Below are the code and all the weights of a small trained network. Each question names an input and a class and asks about switching units off, where a switched-off unit gives its printed mean instead of its output.

import numpy as np


def w(rows, s, z=0):
    codes = np.array(rows[::2]) - 128.0
    scale = np.full(codes.shape[1], s)
    scale[-1] = z or s
    return codes * scale


def f(y):
    return y / 2 * (1 + np.tanh(0.7978845608 * (y + 0.044715 * y**3)))


def log_softmax(a):
    a = a - a.max(-1, keepdims=True)
    return a - np.log(np.exp(a).sum(-1, keepdims=True))


def net(x, mask):
    res = np.array(x, float).reshape(1, 4) / 4 @ E
    y = f(res @ A[0][:, :-1].T + A[0][:, -1])
    res = res + np.where(mask, y, B[0][:, -1]) @ B[0][:, :-1]
    return log_softmax(res[-1] @ U[:, :-1].T + U[:, -1])


A, B = {}, {}
E = w([
[124,132,128,108,141,142,123,143,116,139,127,132],'x0',
[133,182,119,211,176,141,115,152,86,124,3,142],'x1',
[51,114,142,155,117,41,169,123,84,205,154,37],'x2',
[73,193,32,127,59,200,105,118,136,159,124,134],'x3',
],0.014)
A[0] = w([
[135,73,238,132,169,91,137,122,107,155,146,108,97],'neuron 0',
[197,114,136,83,140,147,69,107,162,32,125,189,150],'neuron 1',
[133,88,106,2,54,135,108,66,187,133,234,130,109],'neuron 2',
[152,116,159,99,152,50,163,147,133,163,216,88,181],'neuron 3',
[53,135,122,151,98,83,135,106,44,206,100,76,167],'neuron 4',
[147,83,222,111,165,86,157,136,108,74,96,166,217],'neuron 5',
[108,138,179,138,125,130,147,107,122,114,137,98,155],'neuron 6',
[84,152,98,159,120,75,127,134,98,190,117,65,238],'neuron 7',
[155,85,140,117,137,85,127,123,130,188,200,53,189],'neuron 8',
[112,69,131,70,91,126,148,114,164,163,181,90,135],'neuron 9',
[185,197,65,170,105,205,67,111,155,101,70,193,113],'neuron 10',
[153,129,85,159,133,152,117,172,147,114,128,150,18],'neuron 11',
[152,149,104,117,89,167,72,115,137,157,112,180,154],'neuron 12',
[199,63,180,134,200,93,112,139,97,75,93,124,49],'neuron 13',
[78,114,99,104,131,120,144,109,133,167,141,121,242],'neuron 14',
[60,170,69,130,56,161,97,114,139,157,126,133,214],'neuron 15',
[44,129,124,159,113,84,163,123,56,173,130,77,2],'neuron 16',
[75,124,119,88,69,160,129,131,137,147,150,71,31],'neuron 17',
],0.0091,0.0073)
B[0] = w([
[85,63,53,86,102,146,115,105,54,114,185,99,192],'neuron 0',
[182,151,156,155,156,180,150,184,210,156,125,120,224],'neuron 1',
[250,177,179,161,194,224,109,188,214,197,80,201,250],'neuron 2',
[71,141,72,116,86,101,92,110,56,101,111,120,222],'neuron 3',
[154,111,182,165,114,141,183,148,214,146,145,123,216],'neuron 4',
[223,108,229,126,123,174,206,192,188,202,160,140,210],'neuron 5',
[151,108,97,105,140,168,140,97,103,84,129,128,148],'neuron 6',
[148,88,172,136,40,115,180,204,187,190,181,94,213],'neuron 7',
[74,114,67,130,99,111,127,110,102,92,98,138,216],'neuron 8',
[106,127,140,70,54,55,154,134,73,93,147,70,206],'neuron 9',
[57,93,107,85,82,89,131,64,77,37,127,104,241],'neuron 10',
[122,120,77,111,98,99,129,108,112,136,124,122,142],'neuron 11',
[115,84,126,113,114,112,98,117,114,99,164,111,187],'neuron 12',
[162,217,150,203,185,129,63,110,157,143,79,196,186],'neuron 13',
[96,169,102,131,156,85,74,123,103,88,112,105,189],'neuron 14',
[144,192,148,176,165,150,122,130,163,83,58,193,222],'neuron 15',
[196,219,148,237,255,209,101,105,180,75,41,188,186],'neuron 16',
[127,54,151,82,79,129,184,152,154,109,203,120,164],'neuron 17',
],0.0081,0.019)
U = w([
[163,78,142,118,93,150,173,190,180,191,201,121,70],'0',
[148,197,117,174,202,156,68,133,146,127,46,149,251],'1',
[2,22,29,48,40,65,103,78,15,79,211,65,237],'2',
],0.011,0.0029)

Each question gives the input, the list of numbers given to net, and the class t.
The units are the neurons (one row each of A and B). Each row of codes is followed by its name. A weight is (code - 128) times the scale printed after its matrix; where a second scale follows, it is the last column's (A, B and U).
mask holds one flag per neuron, in row order. A switched-off neuron (its flag False) gives its mean, the last column of its row in B, instead of its output. The means were averaged over made-up inputs and are rounded, as every weight is.
A unit's drop is (log p(t) with every unit on - log p(t) with that unit switched off) / (log p(t) with every unit on - log p(t) with every unit switched off).
The circuit of an input: a set's keep is (log p(t) with only the set's units on - log p(t) with every unit switched off) / (log p(t) with every unit on - log p(t) with every unit switched off). Starting from the 12 units with the biggest drops (on a tie, the unit counted first), units are removed one at a time, each time the one whose removal leaves the highest keep (on an exact tie, the one counted first), for as long as the keep stays at least 0.8.
units of the circuit, in order: the units of the circuit, biggest drop first
most important unit: the unit with the biggest drop
top k neurons: the k neurons with the biggest drops, biggest first
drop when u is switched off: that unit's drop, to one decimal
input [-2,4,-3,2], class 2: top 3 neurons : neuron 2; neuron 10; neuron 16
input [-6,8,3,-7], class 0: units of the circuit, in order : neuron 5
input [-6,-1,-3,-1], class 0: top 3 neurons : neuron 16; neuron 15; neuron 13
input [4,6,7,-1], class 0: top 3 neurons : neuron 7; neuron 4; neuron 15
input [-1,-5,-6,1], class 1: top 3 neurons : neuron 7; neuron 2; neuron 5
input [-1,-1,7,0], class 2: top 3 neurons : neuron 2; neuron 5; neuron 3
input [4,5,-1,2], class 2: top 3 neurons : neuron 2; neuron 16; neuron 10
input [-6,8,1,-3], class 0: units of the circuit, in order : neuron 15; neuron 16
input [-2,3,3,-8], class 0: top 2 neurons : neuron 5; neuron 0
input [2,6,7,-8], class 0: top 3 neurons : neuron 7; neuron 5; neuron 0
input [3,-1,7,0], class 2: top 3 neurons : neuron 2; neuron 5; neuron 3
input [-3,-4,-1,7], class 1: top 2 neurons : neuron 15; neuron 2
input [5,4,-2,8], class 2: drop when neuron 2 is switched off : 0.2
input [7,7,5,-2], class 0: most important unit : neuron 7
input [-6,-4,-4,4], class 1: drop when neuron 7 is switched off : 0.2
input [2,8,6,-8], class 0: drop when neuron 5 is switched off : 1.2
